grid = [118, 135, 131, 126, 129, 132, 127, 142, 126, 128, 103, 125, 129, 127]
grid[0] -> 118
grid[9] -> 128
grid[1] -> 135
grid[6] -> 127
grid[8] -> 126
grid[2] -> 131
grid[7] -> 142

arr = [129 123 136 122 152 151 133 133 136 139 133 123 132 131 131]
arr[0] => 129
arr[6] => 133
arr[13] => 131
arr[3] => 122
arr[9] => 139

M =
[[112 123 128 127 125 131 146 127 137 123]
 [126 131 130 127 132 131 136 134 134 133]
 [103 129 127 113 124 128 153 129 127 110]]
Rows and columns are counted from 0.
(0, 0)	112
(0, 1)	123
(1, 2)	130
(2, 9)	110
(0, 6)	146
(0, 2)	128
(1, 4)	132
(2, 0)	103
(1, 8)	134

a = 152	150	153	149
a[0] -> 152
a[1] -> 150

W = [111, 156, 104, 109, 140, 109, 136, 103, 115, 115, 110, 103, 123, 152]
W[-14] => 111
W[-7] => 103
W[-2] => 123
W[8] => 115
W[10] => 110

m =
[[136 113 128 143 120 135 103 100 141 127 127 141 131 130 143]
 [148 126 111 142 120 130 111 118 158 140 125 129 131 130 131]
 [129 139 121 117 125 130 149 155 131 132 139 121 132 125 109]
 [129 129 129 125 118 144 144 122 137 138 156 150 140 133 130]
 [118 131 152 130 138 134 121 111 114 129 110 141 123 134 144]]
m[0,0]	136
m[:, 13]	[130, 130, 125, 133, 134]
m[4,5]	134
m[4,7]	111
m[1,5]	130
m[0,6]	103
m[1,9]	140
m[0,13]	130
m[:, 2]	[128, 111, 121, 129, 152]
m[0]	[136, 113, 128, 143, 120, 135, 103, 100, 141, 127, 127, 141, 131, 130, 143]
m[2,4]	125
m[1,1]	126
m[2]	[129, 139, 121, 117, 125, 130, 149, 155, 131, 132, 139, 121, 132, 125, 109]
m[3,14]	130
m[2,14]	109
m[0,5]	135
m[4,13]	134
m[1,4]	120
m[4,11]	141
m[0,4]	120
m[3,13]	133
m[4,14]	144

B = [158 124 137 150 122 134 128 119 123]
B[0]	158
B[-6]	150
B[-2]	119
B[-3]	128

X =
[[131 130 121 138 127]
 [132 132 135 118 116]
 [126 126 124 133 135]
 [142 141 129 129 102]]
Rows and columns are counted from 0.
(0, 0) = 131
(3, 2) = 129
(3, 1) = 141
(1, 0) = 132
(0, 3) = 138

x =
[[140 144 123 125 118 130 129 127 120 121 140 131 141 139 141]
 [145 149 124 123 116 128 131 130 119 120 145 129 145 144 147]
 [137 139 126 125 122 128 129 129 123 123 137 128 137 136 138]
 [134 134 123 129 121 135 128 124 121 122 132 138 134 132 133]
 [117 114 133 131 137 125 127 129 136 135 117 124 116 118 116]
 [129 127 118 135 120 148 128 117 117 120 125 154 130 127 126]]
Indices start at 0.
(0, 0) = 140
(3, 1) = 134
(1, 1) = 149
(2, 6) = 129
(4, 5) = 125
(4, 11) = 124
(4, 3) = 131
(5, 13) = 127
(5, 3) = 135
(0, 8) = 120
(0, 10) = 140
(2, 8) = 123
(2, 1) = 139
(5, 4) = 120
(4, 14) = 116
(4, 10) = 117
(3, 11) = 138
(0, 5) = 130
(0, 4) = 118
(1, 3) = 123
(5, 5) = 148
(5, 7) = 117
(4, 2) = 133
(3, 6) = 128
(1, 12) = 145
(0, 6) = 129
(4, 12) = 116
(3, 8) = 121
(2, 3) = 125
(0, 7) = 127

data =
[[130 122 128 125 132 127 103 127 133 116 130 133]
 [127 123 121 128 130 127 103 116 119 118 130 129]
 [127 123 128 126 129 127 103 116 119 117 130 129]
 [124 130 120 135 128 121 103 128 128 138 125 130]
 [125 125 120 135 129 120 103 126 130 137 126 132]
 [127 130 130 125 128 129 103 118 117 123 130 120]
 [127 123 122 133 131 124 103 130 135 131 126 140]
 [127 132 131 131 123 128 103 131 120 139 127 120]
 [127 122 119 134 130 122 103 119 130 132 126 135]
 [128 133 132 126 125 132 103 135 133 136 127 126]
 [129 130 131 124 129 135 103 119 119 118 131 122]
 [129 122 123 126 132 127 103 118 129 116 129 131]]
Indices start at 0.
row 0 col 0	130
row 6 col 0	127
row 10 col 3	124
row 10 col 10	131
row 0 col 11	133
row 11 col 7	118
row 8 col 8	130
row 8 col 3	134
row 0 col 7	127
row 3 col 5	121
row 0 col 6	103
row 2 col 9	117
row 4 col 8	130
row 1 col 10	130
row 4 col 6	103
row 3 col 3	135
row 6 col 7	130
row 4 col 3	135
row 6 col 10	126
row 9 col 8	133
row 6 col 4	131
row 2 col 4	129
row 4 col 2	120
row 8 col 1	122
row 3 col 11	130
row 11 col 4	132
row 9 col 4	125
row 4 col 5	120
row 8 col 6	103
row 11 col 5	127
row 2 col 0	127
row 7 col 9	139
row 6 col 3	133
row 9 col 11	126
row 10 col 5	135

A =
[[129 128 130 129 127 122 125 127 128 131 126]
 [128 127 128 127 125 131 129 131 126 126 126]
 [128 127 129 128 128 127 129 128 127 127 128]
 [128 127 127 125 120 135 130 136 122 122 124]
 [129 117 142 126 128 113 145 135 110 105 121]]
Indices start at 0.
(0, 0) = 129
(2, 7) = 128
(4, 1) = 117
(4, 5) = 113
(1, 9) = 126
(0, 9) = 131
(0, 2) = 130
(1, 6) = 129
(2, 4) = 128
(4, 0) = 129
(4, 9) = 105
(3, 9) = 122
(4, 2) = 142
(0, 5) = 122
(3, 10) = 124
(2, 5) = 127
